Below is a small trained network, with its code and all its weights. Each question gives an input and a target symbol and asks what happens when units are switched off, that is, made to give their printed mean instead of their output.

import numpy as np


def w(rows, s, z=0):
    codes = np.array(rows[::2]) - 128.0
    scale = np.full(codes.shape[1], s)
    scale[-1] = z or s
    return codes * scale


def norm(h):
    return h / np.sqrt((h * h).mean(-1, keepdims=True) + 1e-5)


def f(y):
    return np.maximum(y, 0)


def softmax(a):
    e = np.exp(a - a.max(-1, keepdims=True))
    return e / e.sum(-1, keepdims=True)


def log_softmax(a):
    a = a - a.max(-1, keepdims=True)
    return a - np.log(np.exp(a).sum(-1, keepdims=True))


def net(x, mask):
    ids = ['αβγδεηθλμξπστφψω'.index(c) for c in x.split()]
    T = len(ids)
    res = E[ids] + P[:T]
    u = 0
    for l in range(2):
        q, k, v = (norm(res) @ M[l].T for M in (Q, K, V))
        z = softmax(np.where(np.tri(T) > 0, q @ k.T / 3**0.5, -1e9)) @ v
        res = res + np.where(mask[u], z, O[l][:, -1]) @ O[l][:, :-1]
        u += 1
        y = f(norm(res) @ A[l][:, :-1].T + A[l][:, -1])
        res = res + np.where(mask[u : u + 4], y, B[l][:, -1]) @ B[l][:, :-1]
        u += 4
    return log_softmax(norm(res)[-1] @ U[:, :-1].T + U[:, -1])


Q, K, V, O, A, B = {}, {}, {}, {}, {}, {}
E = w([
[111,185,135],'α',
[30,135,90],'β',
[103,178,137],'γ',
[109,180,139],'δ',
[109,184,145],'ε',
[108,186,153],'η',
[55,135,93],'θ',
[112,184,153],'λ',
[93,164,133],'μ',
[103,206,178],'ξ',
[103,200,175],'π',
[111,203,204],'σ',
[94,164,137],'τ',
[115,179,183],'φ',
[149,62,29],'ψ',
[165,11,140],'ω',
],0.011)
P = w([
[22,66,128],'0',
[84,164,67],'1',
[4,29,188],'2',
[94,135,73],'3',
[50,60,197],'4',
[118,116,69],'5',
[90,79,191],'6',
[144,117,76],'7',
[124,92,186],'8',
[183,133,94],'9',
[155,105,189],'10',
[244,148,122],'11',
[116,108,184],'12',
],0.015)
Q[0] = w([
[151,39,254],'0.h0',
[174,166,88],'0.h0',
[187,207,21],'0.h0',
],0.0073)
K[0] = w([
[226,69,245],'0.h0',
[93,86,31],'0.h0',
[12,144,140],'0.h0',
],0.012)
V[0] = w([
[214,85,218],'0.h0',
[110,151,180],'0.h0',
[136,6,137],'0.h0',
],0.011)
O[0] = w([
[52,56,187,2],'0.h0',
[2,246,66,168],'0.h0',
[124,44,166,155],'0.h0',
],0.01,0.0044)
A[0] = w([
[184,194,71,2],'0.n0',
[251,113,20,163],'0.n1',
[59,82,52,200],'0.n2',
[61,61,152,169],'0.n3',
],0.011,0.0021)
B[0] = w([
[211,232,96,219],'0.n0',
[39,191,82,254],'0.n1',
[171,168,254,193],'0.n2',
[244,250,157,243],'0.n3',
],0.008,0.0067)
Q[1] = w([
[197,119,44],'1.h0',
[133,175,165],'1.h0',
[159,251,87],'1.h0',
],0.012)
K[1] = w([
[100,91,65],'1.h0',
[141,158,68],'1.h0',
[110,192,1],'1.h0',
],0.0085)
V[1] = w([
[2,189,211],'1.h0',
[178,126,170],'1.h0',
[174,212,239],'1.h0',
],0.0083)
O[1] = w([
[140,2,126,198],'1.h0',
[64,37,165,123],'1.h0',
[133,130,36,253],'1.h0',
],0.0071,0.005)
A[1] = w([
[84,20,181,59],'1.n0',
[182,79,96,5],'1.n1',
[124,114,132,27],'1.n2',
[254,50,27,126],'1.n3',
],0.0087,0.0019)
B[1] = w([
[158,1,77,250],'1.n0',
[197,234,80,148],'1.n1',
[156,141,186,128],'1.n2',
[193,164,114,212],'1.n3',
],0.008,0.0025)
U = w([
[118,246,5,67],'α',
[233,197,65,108],'β',
[217,146,115,253],'γ',
[234,142,197,81],'δ',
[88,133,142,187],'ε',
[57,162,147,103],'η',
[132,168,186,82],'θ',
[74,132,127,167],'λ',
[163,179,183,16],'μ',
[126,108,111,120],'ξ',
[90,112,118,187],'π',
[58,134,181,138],'σ',
[171,9,228,139],'τ',
[130,112,108,104],'φ',
[63,161,151,108],'ψ',
[21,152,179,169],'ω',
],0.017,0.0058)

Each question gives the input, a string of symbols that net reads in full, and the target symbol t.
The units are the heads (3 rows each of Q, K, V and O) and the neurons (one row each of A and B). Each row of codes is followed by its name. A weight is (code - 128) times the scale printed after its matrix; where a second scale follows, it is the last column's (O, A, B and U).
mask holds one flag per unit, layer by layer, with each layer's heads first. A switched-off unit (its flag False) gives its mean, the last column of its rows in O or B, instead of its output. The means were averaged over made-up inputs and are rounded, as every weight is.
A unit's drop is (log p(t) with every unit on - log p(t) with that unit switched off) / (log p(t) with every unit on - log p(t) with every unit switched off).
The circuit of an input: a set's keep is (log p(t) with only the set's units on - log p(t) with every unit switched off) / (log p(t) with every unit on - log p(t) with every unit switched off). Starting from all 10 units, units are removed one at a time, each time the one whose removal leaves the highest keep (on an exact tie, the one counted first), for as long as the keep stays at least 0.8.
circuit, biggest first: the units of the circuit, biggest drop first
unit that matters most: the unit with the biggest drop
k most important neurons: the k neurons with the biggest drops, biggest first
top k neurons in layer l: the k neurons of layer l with the biggest drops, biggest first
drop of u: that unit's drop, to one decimal
input ε γ ε σ α η ε η φ μ α δ, target α: circuit, biggest first	(0.n1; 0.n3)
input ψ ω ω τ η, target τ: circuit, biggest first	(0.h0; 0.n1)
input β σ γ φ ξ η η μ ω ω φ, target τ: circuit, biggest first	(0.h0)
input θ ψ φ, target τ: circuit, biggest first	(0.n1; 1.h0)
input μ μ γ τ β λ τ η ε ω ε ξ, target α: 3 most important neurons	(0.n1; 0.n2; 0.n3)
input τ τ ω ω γ δ ω δ α, target τ: circuit, biggest first	(0.h0; 0.n1)
input ω β ω β ξ ω ξ, target τ: top 2 neurons in layer 0	(0.n0; 0.n1)
input ξ θ ω ω β ω ε μ λ ω ε, target τ: 2 most important neurons	(0.n0; 0.n1)
input ω λ α τ ξ ω γ σ ε ω σ σ π, target ω: 3 most important neurons	(0.n0; 0.n3; 0.n2)
input η ω τ, target τ: circuit, biggest first	(0.n1; 0.h0)
input σ λ ω π ε γ ω ω τ σ τ φ, target α: top 3 neurons in layer 0	(0.n1; 0.n3; 0.n2)
input ω ω δ η ψ ε θ, target δ: top 2 neurons in layer 0	(0.n3; 0.n1)
input τ λ η σ σ λ ψ, target δ: 2 most important neurons	(0.n3; 0.n2)
input γ η σ σ α ω ψ π ε π μ σ μ, target ω: circuit, biggest first	(0.h0)
input δ ε η ξ ω π θ ω η γ ε β ψ, target δ: 2 most important neurons	(0.n3; 0.n1)
input ψ σ ω η ω σ γ, target τ: 2 most important neurons	(0.n0; 0.n1)
input η ψ σ φ ξ ω, target α: top 2 neurons in layer 0	(0.n1; 0.n0)
input η ω β, target τ: 2 most important neurons	(0.n0; 0.n1)
input θ σ ω θ ω ψ α β ψ σ ε μ, target α: drop of 0.n1	0.7
input σ η ω θ ψ σ γ σ π, target ω: unit that matters most	0.n0
input ω ε π α η α ω λ λ, target τ: drop of 0.h0	0.6
input μ γ β ε β τ η ω λ σ ω δ, target α: drop of 0.h0	-0.1
